Below is a small trained network, with its code and all its weights. Each question gives an input and a class and asks what happens when units are switched off, that is, made to give their printed mean instead of their output.

import numpy as np


def w(rows, s, z=0):
    codes = np.array(rows[::2]) - 128.0
    scale = np.full(codes.shape[1], s)
    scale[-1] = z or s
    return codes * scale


def f(y):
    return y / 2 * (1 + np.tanh(0.7978845608 * (y + 0.044715 * y**3)))


def log_softmax(a):
    a = a - a.max(-1, keepdims=True)
    return a - np.log(np.exp(a).sum(-1, keepdims=True))


def net(x, mask):
    res = np.array(x, float).reshape(1, 8) / 4 @ E
    y = f(res @ A[0][:, :-1].T + A[0][:, -1])
    res = res + np.where(mask, y, B[0][:, -1]) @ B[0][:, :-1]
    return log_softmax(res[-1] @ U[:, :-1].T + U[:, -1])


A, B = {}, {}
E = w([
[155,21,201,80,156,141,213,15],'x0',
[205,10,125,96,172,77,42,200],'x1',
[130,128,129,128,126,128,129,127],'x2',
[47,59,254,230,72,117,128,183],'x3',
[137,58,82,126,23,250,32,72],'x4',
[39,172,195,32,104,45,20,65],'x5',
[66,54,3,158,83,19,163,85],'x6',
[119,125,127,127,134,134,129,130],'x7',
],0.0046)
A[0] = w([
[105,222,62,192,100,120,35,222,115],'n0',
[155,87,72,186,148,185,206,181,86],'n1',
[201,178,209,102,160,216,110,175,106],'n2',
[32,79,244,246,66,137,153,172,116],'n3',
[136,42,186,76,142,135,200,39,89],'n4',
[189,180,230,108,162,211,123,173,138],'n5',
[87,160,163,76,115,61,64,92,45],'n6',
[93,92,52,154,89,51,153,96,108],'n7',
[91,207,60,182,90,117,56,245,141],'n8',
[192,95,86,202,129,167,200,168,88],'n9',
[146,40,189,94,147,136,189,30,77],'n10',
[186,112,91,231,130,171,212,147,114],'n11',
[104,84,57,168,94,46,152,107,86],'n12',
[83,78,56,153,107,63,147,104,55],'n13',
[49,57,242,242,65,122,114,170,60],'n14',
[106,89,55,157,95,56,153,109,52],'n15',
[134,82,105,108,41,220,63,101,54],'n16',
[130,170,159,123,208,36,194,171,92],'n17',
[63,152,160,48,109,69,66,82,102],'n18',
[182,168,219,132,181,222,100,168,169],'n19',
[21,245,132,157,84,191,230,32,251],'n20',
[146,102,95,94,34,221,55,87,95],'n21',
[74,81,49,152,106,64,163,108,100],'n22',
[127,178,163,113,197,32,193,169,88],'n23',
[90,75,54,155,98,57,165,119,70],'n24',
[83,151,164,62,81,48,76,77,68],'n25',
[209,3,119,62,171,59,41,203,185],'n26',
[72,155,155,50,107,69,62,81,123],'n27',
[190,13,144,99,165,83,68,195,166],'n28',
[178,105,60,147,169,177,193,154,110],'n29',
[103,80,58,167,95,51,153,105,56],'n30',
[49,141,162,51,119,75,65,93,122],'n31',
[126,175,158,127,219,38,187,155,88],'n32',
[193,204,32,9,169,159,145,54,135],'n33',
[132,169,161,106,191,42,202,193,104],'n34',
[112,221,65,194,83,100,41,234,122],'n35',
],0.0051,0.002)
B[0] = w([
[153,72,158,82,154,138,220,90,203],'n0',
[170,164,177,165,175,189,90,160,171],'n1',
[59,159,158,75,120,128,61,58,180],'n2',
[135,165,48,137,192,13,109,136,231],'n3',
[161,91,146,85,153,128,216,130,188],'n4',
[67,167,151,76,107,117,72,83,192],'n5',
[159,121,142,179,184,186,126,164,165],'n6',
[120,170,177,90,117,138,92,103,160],'n7',
[158,73,168,75,149,129,222,86,207],'n8',
[176,166,180,175,173,190,90,160,171],'n9',
[159,83,148,83,162,123,211,121,186],'n10',
[180,169,170,171,152,169,94,182,184],'n11',
[98,166,175,78,123,148,81,98,155],'n12',
[101,169,179,95,133,146,91,91,146],'n13',
[125,144,38,140,221,47,104,100,216],'n14',
[105,172,168,85,144,148,72,93,145],'n15',
[59,34,57,192,110,184,123,81,182],'n16',
[62,69,86,180,86,178,112,93,174],'n17',
[197,143,156,202,175,193,127,185,190],'n18',
[82,154,153,75,107,111,79,77,197],'n19',
[167,148,127,128,13,77,145,232,254],'n20',
[72,65,48,186,111,152,134,96,198],'n21',
[98,175,186,88,114,152,84,104,158],'n22',
[65,53,75,185,82,202,117,93,174],'n23',
[95,169,181,89,126,152,74,89,152],'n24',
[178,141,180,169,170,195,107,175,179],'n25',
[139,149,123,127,26,89,136,200,217],'n26',
[190,138,148,197,176,174,128,183,191],'n27',
[139,156,140,121,61,101,144,176,190],'n28',
[152,163,135,171,157,132,86,151,168],'n29',
[98,165,177,88,134,150,73,95,149],'n30',
[184,144,154,200,168,179,126,175,193],'n31',
[63,66,73,182,82,184,117,98,173],'n32',
[135,151,40,143,173,3,99,143,208],'n33',
[68,70,81,164,90,176,102,89,175],'n34',
[150,72,160,72,159,133,224,92,208],'n35',
],0.0071,0.0048)
U = w([
[179,151,175,196,196,214,98,173,90],'0',
[60,46,61,173,87,194,113,82,95],'1',
[81,180,194,42,122,138,59,74,99],'2',
[137,149,41,129,217,30,111,124,108],'3',
[159,69,173,59,165,145,249,101,101],'4',
[135,130,131,125,106,125,128,139,255],'5',
[145,150,140,125,3,98,142,203,99],'6',
],0.013,0.0098)

Each question gives the input, the list of numbers given to net, and the class t.
The units are the neurons (one row each of A and B). Each row of codes is followed by its name. A weight is (code - 128) times the scale printed after its matrix; where a second scale follows, it is the last column's (A, B and U).
mask holds one flag per neuron, in row order. A switched-off neuron (its flag False) gives its mean, the last column of its row in B, instead of its output. The means were averaged over made-up inputs and are rounded, as every weight is.
A unit's drop is (log p(t) with every unit on - log p(t) with that unit switched off) / (log p(t) with every unit on - log p(t) with every unit switched off).
The circuit of an input: a set's keep is (log p(t) with only the set's units on - log p(t) with every unit switched off) / (log p(t) with every unit on - log p(t) with every unit switched off). Starting from the 12 units with the biggest drops (on a tie, the unit counted first), units are removed one at a time, each time the one whose removal leaves the highest keep (on an exact tie, the one counted first), for as long as the keep stays at least 0.8.
circuit, biggest first: the units of the circuit, biggest drop first
most important unit: the unit with the biggest drop
k most important neurons: the k neurons with the biggest drops, biggest first
drop of u: that unit's drop, to one decimal
input [6,-1,-5,-8,4,-7,4,1], class 3: most important unit	n33
input [8,-2,2,4,-3,-8,-3,3], class 0: 3 most important neurons	n11, n9, n1
input [-2,2,-5,4,7,-3,-5,-1], class 1: circuit, biggest first	n16, n21
input [4,-1,0,6,-2,4,0,-3], class 3: circuit, biggest first	n3, n14
input [2,-7,-6,-5,-1,7,-4,-1], class 0: circuit, biggest first	n18, n27
input [1,6,-5,-1,4,1,-5,-6], class 6: 2 most important neurons	n26, n28
input [1,-2,4,-2,-5,6,-6,7], class 0: 4 most important neurons	n18, n27, n31, n6
input [2,7,1,3,3,-7,5,7], class 0: 3 most important neurons	n9, n1, n20
input [6,5,5,-5,-6,-5,-8,0], class 2: 3 most important neurons	n2, n5, n19
input [-5,-3,5,8,-2,-6,1,7], class 3: 2 most important neurons	n3, n14
input [-1,8,1,-4,-7,-1,-7,-1], class 6: 4 most important neurons	n26, n28, n16, n21
input [-5,3,7,7,3,-2,1,-5], class 3: circuit, biggest first	n14, n3
input [4,7,1,7,8,2,-4,-2], class 1: 3 most important neurons	n16, n21, n20
input [7,-6,-6,2,6,-5,4,5], class 4: circuit, biggest first	n10
input [-2,-5,2,4,-1,-2,-2,-1], class 6: 2 most important neurons	n20, n33
input [-4,-7,7,-8,1,-6,-4,6], class 3: 2 most important neurons	n33, n26
input [-4,8,-1,8,5,7,0,-1], class 3: 3 most important neurons	n14, n3, n20
input [1,1,-4,-8,7,2,2,-7], class 3: 2 most important neurons	n33, n23
input [-2,-3,5,-6,-4,-7,1,-7], class 0: drop of n29	0.1
input [5,6,-2,-2,-1,2,-6,-4], class 2: drop of n2	0.5
input [-7,-8,-8,-7,8,8,2,6], class 0: drop of n31	0.2
input [-1,-2,5,7,-8,3,2,-2], class 1: most important unit	n23
